Where the symbols take the nodes:
state | m p i r w c
Z512 | Z405 Z129 Z409 Z807 Z238 Z716
Z669 | Z941 Z235 Z382 Z730 Z701 Z204
Z451 | Z643 Z239 Z950 Z366 Z99 Z983
Z33 | Z812 Z798 Z720 Z713 Z341 Z931
Z239 | Z950 Z267 Z907 Z716 Z13 Z326
Z537 | Z983 Z715 Z326 Z950 Z267 Z217
Z612 | Z619 Z618 Z478 Z798 Z495 Z293
Z266 | Z315 Z875 Z765 Z235 Z168 Z252
Z716 | Z129 Z451 Z643 Z238 Z112 Z13
Z643 | Z112 Z950 Z99 Z512 Z716 Z239
Z931 | Z798 Z495 Z79 Z341 Z693 Z478
Z253 | Z266 Z252 Z875 Z204 Z765 Z93
Z409 | Z238 Z112 Z366 Z463 Z512 Z643
Z945 | Z463 Z512 Z405 Z997 Z566 Z366
Z941 | Z722 Z382 Z701 Z612 Z293 Z235
Z252 | Z875 Z997 Z373 Z168 Z924 Z274
Z99 | Z716 Z13 Z451 Z409 Z643 Z907
Z112 | Z366 Z99 Z716 Z405 Z129 Z950
Z13 | Z451 Z983 Z239 Z112 Z950 Z537
Z129 | Z409 Z643 Z112 Z945 Z366 Z451
Z274 | Z997 Z566 Z807 Z924 Z306 Z405
Z566 | Z807 Z238 Z945 Z93 Z463 Z409
Z525 | Z669 Z204 Z235 Z722 Z382 Z315
Z478 | Z495 Z722 Z730 Z693 Z612 Z941
Z624 | Z873 Z812 Z19 Z389 Z713 Z33
Z693 | Z826 Z619 Z931 Z812 Z798 Z612
Z389 | Z537 Z217 Z715 Z239 Z326 Z713
Z54 | Z624 Z33 Z812 Z183 Z19 Z826
Z366 | Z512 Z716 Z129 Z566 Z409 Z99
Z93 | Z252 Z274 Z997 Z765 Z373 Z463
Z950 | Z99 Z907 Z13 Z129 Z451 Z267
Z765 | Z168 Z924 Z253 Z71 Z266 Z373
Z929 | Z71 Z266 Z315 Z669 Z204 Z253
Z720 | Z341 Z693 Z826 Z624 Z33 Z79
Z315 | Z204 Z765 Z168 Z382 Z929 Z875
Z293 | Z618 Z669 Z941 Z495 Z722 Z525
Z71 | Z525 Z315 Z204 Z941 Z235 Z266
Z826 | Z33 Z931 Z798 Z19 Z720 Z619
Z373 | Z924 Z306 Z93 Z266 Z252 Z807
Z238 | Z945 Z366 Z512 Z274 Z405 Z112
Z463 | Z274 Z405 Z566 Z373 Z807 Z512
Z997 | Z373 Z807 Z306 Z253 Z93 Z566
Z875 | Z765 Z373 Z924 Z929 Z253 Z997
Z618 | Z478 Z941 Z722 Z79 Z730 Z669
Z306 | Z93 Z463 Z274 Z875 Z997 Z945
Z495 | Z79 Z730 Z612 Z826 Z619 Z722
Z341 | Z54 Z826 Z33 Z873 Z812 Z693
Z812 | Z19 Z720 Z341 Z217 Z54 Z798
Z807 | Z306 Z945 Z463 Z252 Z274 Z238
Z730 | Z612 Z293 Z618 Z931 Z478 Z701
Z798 | Z720 Z79 Z693 Z54 Z826 Z495
Z715 | Z326 Z873 Z183 Z907 Z389 Z624
Z405 | Z566 Z409 Z238 Z306 Z945 Z129
Z183 | Z389 Z713 Z217 Z983 Z715 Z19
Z168 | Z929 Z253 Z266 Z525 Z315 Z924
Z713 | Z217 Z54 Z624 Z326 Z873 Z341
Z722 | Z730 Z701 Z293 Z619 Z618 Z382
Z873 | Z183 Z19 Z713 Z537 Z217 Z812
Z701 | Z293 Z525 Z669 Z478 Z941 Z71
Z19 | Z713 Z341 Z54 Z715 Z624 Z720
Z924 | Z253 Z93 Z252 Z315 Z875 Z306
Z204 | Z235 Z168 Z929 Z701 Z71 Z765
Z235 | Z382 Z929 Z71 Z293 Z525 Z168
Z382 | Z701 Z71 Z525 Z618 Z669 Z929
Z217 | Z715 Z624 Z873 Z267 Z183 Z54
Z983 | Z239 Z326 Z267 Z99 Z907 Z715
Z79 | Z693 Z612 Z619 Z33 Z931 Z730
Z326 | Z267 Z183 Z389 Z13 Z537 Z873
Z619 | Z931 Z478 Z495 Z720 Z79 Z618
Z267 | Z907 Z389 Z537 Z451 Z983 Z183
Z907 | Z13 Z537 Z983 Z643 Z239 Z389

The rows follow the links: the fewer symbols apart two nodes are, the more alike their rows tend to be.

Named rows; a name shown again gets a slightly different row:
Z238: [ -9   8   4 -14  -1  18   5   9 -13  45 -25   9  17   7 -12 -25  28  -3  13  24 -23   7   1  -2   5   3  -3  -4   3  -2 -36   6 -48 -26  -7  10  19  26  -7 -36  30  46  18  20  19   9   1  40 -25 -15   9 -35 -50 -17  -5   8  10  -3  31  -5 -11]
Z643: [  4 -42  10   8   5  36 -21 -11   0   5  24   8   6   7  -5 -16  24  14  -3  38  21 -27  16 -39  30 -21  11   0  -1 -42 -17   6  19   0  -5  -3 -24  26   2  -4  37  29   5 -21   6   9  16   1 -36  22  -6 -14 -21  44  -3   6 -32  28  15  10 -22]
Z13: [-51 -22  -7  14 -15  21 -20   0  -4 -16  46 -20   3 -11   9   9  30  24  -2  -3  18 -16  -7 -17  -5 -13 -19 -31  -1  -3 -45  21  40  11 -20  -9 -13  23 -17  24  45  13  -2  -2 -15  40 -18 -14 -24   3 -20   2   1  37  11   8  -6  23  11  17 -36]
Z389: [ 15  -8 -16   4  -9 -11 -10  -5   4 -19  33   1   6  25  38  41  -4 -18 -65   4  14 -11 -18  19   4 -37  -1  24  11  -6  -1  45 -12  26  12   2  14  22   0 -10  25   8  14 -18  11 -17  15 -31 -15   6   1   4  25  35   1  41  18  13   5   6 -17]
Z405: [-13  10   7 -16  -3  13   6  11 -17  39 -24   5  19   3  -9 -27  34  -1  16  21 -27  10   1   2   4   8 -14   0   0   4 -37  -3 -49 -29 -15   9  12  24 -16 -32  24  34  22  25  13  15 -12  40 -22 -17  11 -29 -48 -24  -4   8  25  -4  28  -6 -15]
Z239: [-50 -15 -12  15 -17  18 -18   4 -10 -19  43 -24   1 -12  12  17  28  25 -11 -15  10 -11 -17  -8  -7 -16 -19 -32   4   5 -45  23  37  11 -17 -13   0  21 -17  23  44  18  -1   1  -8  35 -16 -16 -16  -2 -17   2  14  37   7  15   0  16   7  23 -35]
Z235: [ 51   7  13 -18  24 -16  17  -8   5  16 -42  26   0   5 -20 -26 -25 -17  26  22  -2   5  25 -10  14  24  21  28 -12  -9  46 -38 -21 -20   7   9 -12 -21  15 -18 -45 -18   4  -3   0 -27   8  20  15   6  11   2 -18 -28  -1 -22 -12 -15  -8 -24  28]
Z924: [ -4  -3  39  10 -22  38  -6  10  14  26 -39   7  -6   3 -36 -12   4  20  16 -10 -45  17 -23  16   9   9  -5 -21  21  12  -5 -33   0 -20  22  20  -6 -22  -9   7 -15   3 -29  26   8   0  19  14 -12 -19  24  -1  15 -47 -35  13 -12 -22 -25  31  19]
Z983: [-43  -8 -15  14 -23  13 -21   6  -1 -15  40 -28  -1   1  20  29  19  16 -34 -20   1  -6 -30  11 -13 -23 -19 -24  14  12 -42  41  17  19  -3  -5  17  17 -13  17  45  19  -3   2   0  24  -5 -21 -14  -7  -9  -1  21  29   1  27   9  11   5  23 -28]
Z624: [  2   9 -34  -8  23 -39   9 -10 -19 -26  37  -8   2  -6  30   9  -5 -20  -7   6  43 -13  20 -17 -14  -7   5  13 -22 -10   4  35   3  17 -24 -22   5  19  11 -10  17  -1  27 -26 -12   3 -24 -16  13  15 -28  -2 -16  43  39 -16  14  22  30 -33 -19]
Z183: [ 28 -11 -21  -9   7 -26  -5 -10   2 -21  37   6  11  22  41  30  -6 -28 -58  18  32 -17   1  11   6 -26   6  36  -5 -13   9  39 -14  21   3  -5   3  21   4 -15  16  -3  28 -31   6 -17   7 -31  -6  17  -7   8  17  41  16  25  24  18  11  -8 -18]
Z618: [-10  35 -10  -2  -6 -37  13   9  -2 -17  -6 -14  -2 -20  13  19 -18 -12   2 -44 -15  18 -14  27 -40  20 -18  -6  -3  45  13 -12  -1   4  -4   0  10 -29  -6  20 -33 -41  -4  20 -15   7 -26  -8  32 -23  -8  27  30 -30  12 -13  29 -21 -17  -8  14]
Z715: [ 22  -9 -19  -3   1 -17  -9  -8   3 -20  37   4  11  23  41  34  -7 -24 -66   9  23 -13  -8  14   9 -30   6  30   2 -14   3  35 -17  22  10  -1   8  22   4 -11  20   1  24 -25  11 -20  12 -34 -13  12  -1  -1  20  36   6  34  19  14   6  -5 -19]
Z341: [-25  23 -39  10  18 -27   6   2 -13 -20  16 -34 -30 -18  10   6 -11   4  14 -27  29  -7   9 -19 -29  -7  16 -13 -15 -12  -2  42  23  28 -15 -25  32  -3  28   2  21  29 -14 -13   0  -4  -7 -16  27   6 -34 -22 -14  36  29 -37 -13  10  23 -21   6]
Z382: [ 50  20   6 -14  16 -26  18  -4   6  19 -44  26  -2  11  -9  -8 -28 -24  10   6 -13  11  14  12   8  16  20  29  -2   0  46 -23 -37 -15  16  13   7 -22  19 -23 -46 -13   3  -1  10 -36  15  14  19  -2  16  -1  -8 -37  -8 -12   8 -22 -10 -20  35]

Each walk starts at a row. The symbols on each line, taken left to right, move it on to the next node.
Each answer is a row, close to the row of the node it stands for.
[-31  -8 -16  16 -25   7 -18   7  -4 -14  37 -22  -1   5  26  38  11   6 -47 -18  -1  -4 -31  19 -12 -32 -13 -13  16   6 -37  45   6  23   3  -3  19  19 -13   8  45  22  -3  -1   9  11   3 -27 -16  -6  -7  -1  32  29   0  34  14  10   4  25 -28]
p r r p r -> [  8 -12   8  -4   4  30  -4   2  -2  36 -17  11   6  20 -18 -23  22   4   3  37 -12  -7   8 -15  23 -17  15   6   7 -35 -20  19 -29 -18   5   7  13  24  11 -36  34  55   4  -3  27 -12  27  25 -29   4  11 -42 -45   8 -13  14 -13   6  23   7  -6]
m p w p i i -> [-11 -40   5   8   0  31 -20 -10  -3  -4  37   0   5   2  -2 -14  28  20   0  29  26 -26  12 -34  27 -19   1  -8   0 -33 -21  10  35   0 -10  -6 -27  28  -3   8  39  21   8 -21  -1  19   4  -4 -33  22  -8  -8 -14  46   1   9 -27  31  10  12 -29]
[-22  25 -41   5  19 -29   7  -2 -19 -19  19 -31 -21 -19  15   5  -9   1  15 -17  34  -4  13 -21 -29  -5  11 -12 -20 -10  -3  41  20  23 -23 -27  25   7  24  -2  23  20  -5 -18  -4   2 -17  -9  26  11 -34 -16 -18  37  36 -33  -4   9  28 -23  -3]
p w r m c -> [-20  19 -41  -2  19 -35   6  -1 -22 -24  26 -25 -14 -15  20   8  -5  -5   8 -10  37  -7  15 -23 -23  -5   6  -3 -24  -6  -6  41  16  23 -28 -27  21  10  19  -4  25  12   6 -16  -4   4 -21 -12  22  12 -37 -11 -18  38  37 -34   1  14  27 -29  -7]
w r p i -> [ 11   2 -34  -8  19 -38   3 -11 -12 -28  38  -5   8   2  39  14  -6 -23 -20  10  47 -15  18 -15  -6 -12   6  25 -20 -11   5  36   0  20 -23 -17   2  21  10 -11  12  -9  31 -30  -7  -3 -16 -22   8  17 -24   1 -10  43  32  -6  13  23  25 -33 -19]
[ 12 -37  15   4   7  35 -13  -9   5  12  15  15   4  14 -11 -18  18  11  -7  45  16 -26  15 -31  33 -24  17   5   2 -46 -12   9   9  -8   1   0 -15  30   7 -12  35  38   8 -20  12  -4  22   3 -34  25   3 -24 -26  36 -10  13 -32  23  15  10 -14]
p w c r i i c p -> [ -2  -8 -14   6 -14  -3 -13  -1   6 -16  32  -7   5  19  34  40  -1 -11 -65  -2   9  -9 -23  25  -1 -37  -3  11  15  -6 -10  46 -14  25  15  -1  21  20  -3  -3  32  13  10 -15  14  -9  15 -33 -16   1   1  -3  30  32  -4  42  22  12   4  14 -18]
p r r p r -> [ 17 -26  11  -2   5  36 -11  -6   1  21   1  10   3  19 -13 -21  17   8  -4  40  10 -18  14 -26  35 -21  20   7   5 -49 -12  14  -2  -7   7   6  -6  30  11 -24  33  44   9 -17  22  -8  27   9 -34  22   8 -30 -31  27 -11  13 -28  18  20   7 -12]
[ 10 -22  10  -1   4  32  -9  -2  -1  30  -7  13   2  19 -14 -22  17   7  -4  42   1 -10   9 -17  32 -22  18  11   6 -46 -15  15 -18 -13  10   8   5  28   9 -30  38  53   7 -10  23 -15  29  19 -31  10   8 -39 -39  18 -12  10 -22  12  18  10  -9]
c p i m i m -> [-41 -34  -4  11  -9  26 -21  -2  -6  -9  45 -13   5  -8   6  -1  31  26   0   7  22 -18  -1 -26   4 -15 -16 -27   0 -11 -39  14  46   5 -19 -16 -17  26 -12  19  43  12   1 -11 -13  34 -10  -7 -23   9 -15   2  -3  43   7   6 -13  25  11  14 -33]
c c i i -> [ 21  -3 -27 -12  16 -36   0 -14  -8 -24  36   4  12  10  42  21  -5 -28 -33  19  43 -18  18  -7   0 -19   5  33 -16 -14   9  33  -7  19 -14 -13  -1  23  10 -11  14 -14  32 -28  -4  -7 -10 -25   0  15 -19   5  -2  47  24   5  20  24  20 -26 -20]
[ -5   5   6  -9   0  23   3  10 -12  42 -26   5  12  15 -16 -26  23   1   8  26 -20   5   2  -3  12  -8   4   0   1 -17 -31  10 -43 -24  -2  10  23  26   0 -36  32  51  12  11  22   0  13  36 -29  -9  10 -41 -50 -10  -9  12   4  -2  30   1  -6]
w i i r p r c -> [-12   8  10 -22  -2  10   4   9 -19  36 -18   8  29   4  -5 -24  36  -2  18  20 -21  11   4   1   2  12 -19  -2  -4  11 -35 -11 -47 -32 -19  10   5  24 -25 -28  12  19  31  28   2  21 -20  40 -22 -20  13 -22 -43 -26  -4   8  30  -4  25  -8 -17]
i c m p i c m -> [-23 -40   6  11  -3  28 -21  -7  -1 -11  41  -6   6  -7   1  -7  28  26   3  22  29 -25   9 -33  14 -19  -7 -17  -2 -24 -31  10  41   1 -19 -13 -27  25 -13  14  39  16   7 -17  -8  29  -6  -9 -28  19 -12  -2 -13  47   4   8 -26  29  12  11 -34]
[ 31  36  -1 -16   6 -29  23   6   1  11 -47   9  -6   8  -6   6 -32 -25   1 -15 -23  22   0  25  -9  15  11  19  -1  18  33 -11 -41  -5  16  10  24 -24  11 -15 -43 -13  -1  11  11 -32  10   8  24 -12  17  -1   7 -47  -4  -6  23 -25 -11 -12  37]
i p m r p m -> [ -8  42 -13  -5  -4 -34  18   9  -2  -8 -21  -9  -5 -13   9  22 -24 -15   3 -41 -22  25 -15  36 -36  22 -11  -5  -3  43  14 -11 -17   5   2   0  18 -27  -6  10 -35 -34  -3  20  -5  -1 -21  -2  33 -23  -2  18  26 -40   7 -11  36 -26 -18  -7  21]
m c c p m w -> [ 38   4  13 -15  25  -7  17 -10   2  16 -39  26   0   0 -22 -34 -17 -11  41  18   1   4  32 -15  14  27  19  16 -13  -8  37 -41 -10 -22  -2   3 -19 -18  11 -15 -44 -19   1   0  -5 -16  -2  24  15   5  10   5 -26 -25   1 -31 -14  -9  -5 -24  26]
[-13  -6 -15  12 -17   4 -16   6   3 -18  37 -19   3  16  31  40   2  -1 -60 -11   1  -5 -29  22  -8 -35 -10   0  16   3 -24  49  -2  28   8  -2  18  17 -12   5  37  18   3  -8  13   1  11 -28 -19  -3  -3  -4  32  30  -2  39  21   7   0  21 -19]
m r w r w r p -> [ -8   1  16 -25  -5  11   5   7 -14  30 -13  13  35   2  -2 -25  36  -5   9  24 -22   6   4   3   2  18 -22   3  -2  18 -34 -19 -45 -34 -19  12  -6  22 -30 -21  10   2  35  29  -3  23 -23  39 -21 -19  13  -7 -35 -29  -3  15  34  -2  22  -9 -22]
m w r p i r r -> [ 22   4  15 -16  22  -6  14  -7  -3  15 -35  20  -4 -10 -29 -40 -11  -1  54  15   0   3  31 -22  11  31  13   8 -15  -2  28 -50   0 -27  -7   0 -20 -19  10  -7 -39 -17   0   7  -9  -5  -9  27  21   0   2   1 -29 -27   4 -36 -19 -10  -3 -23  20]
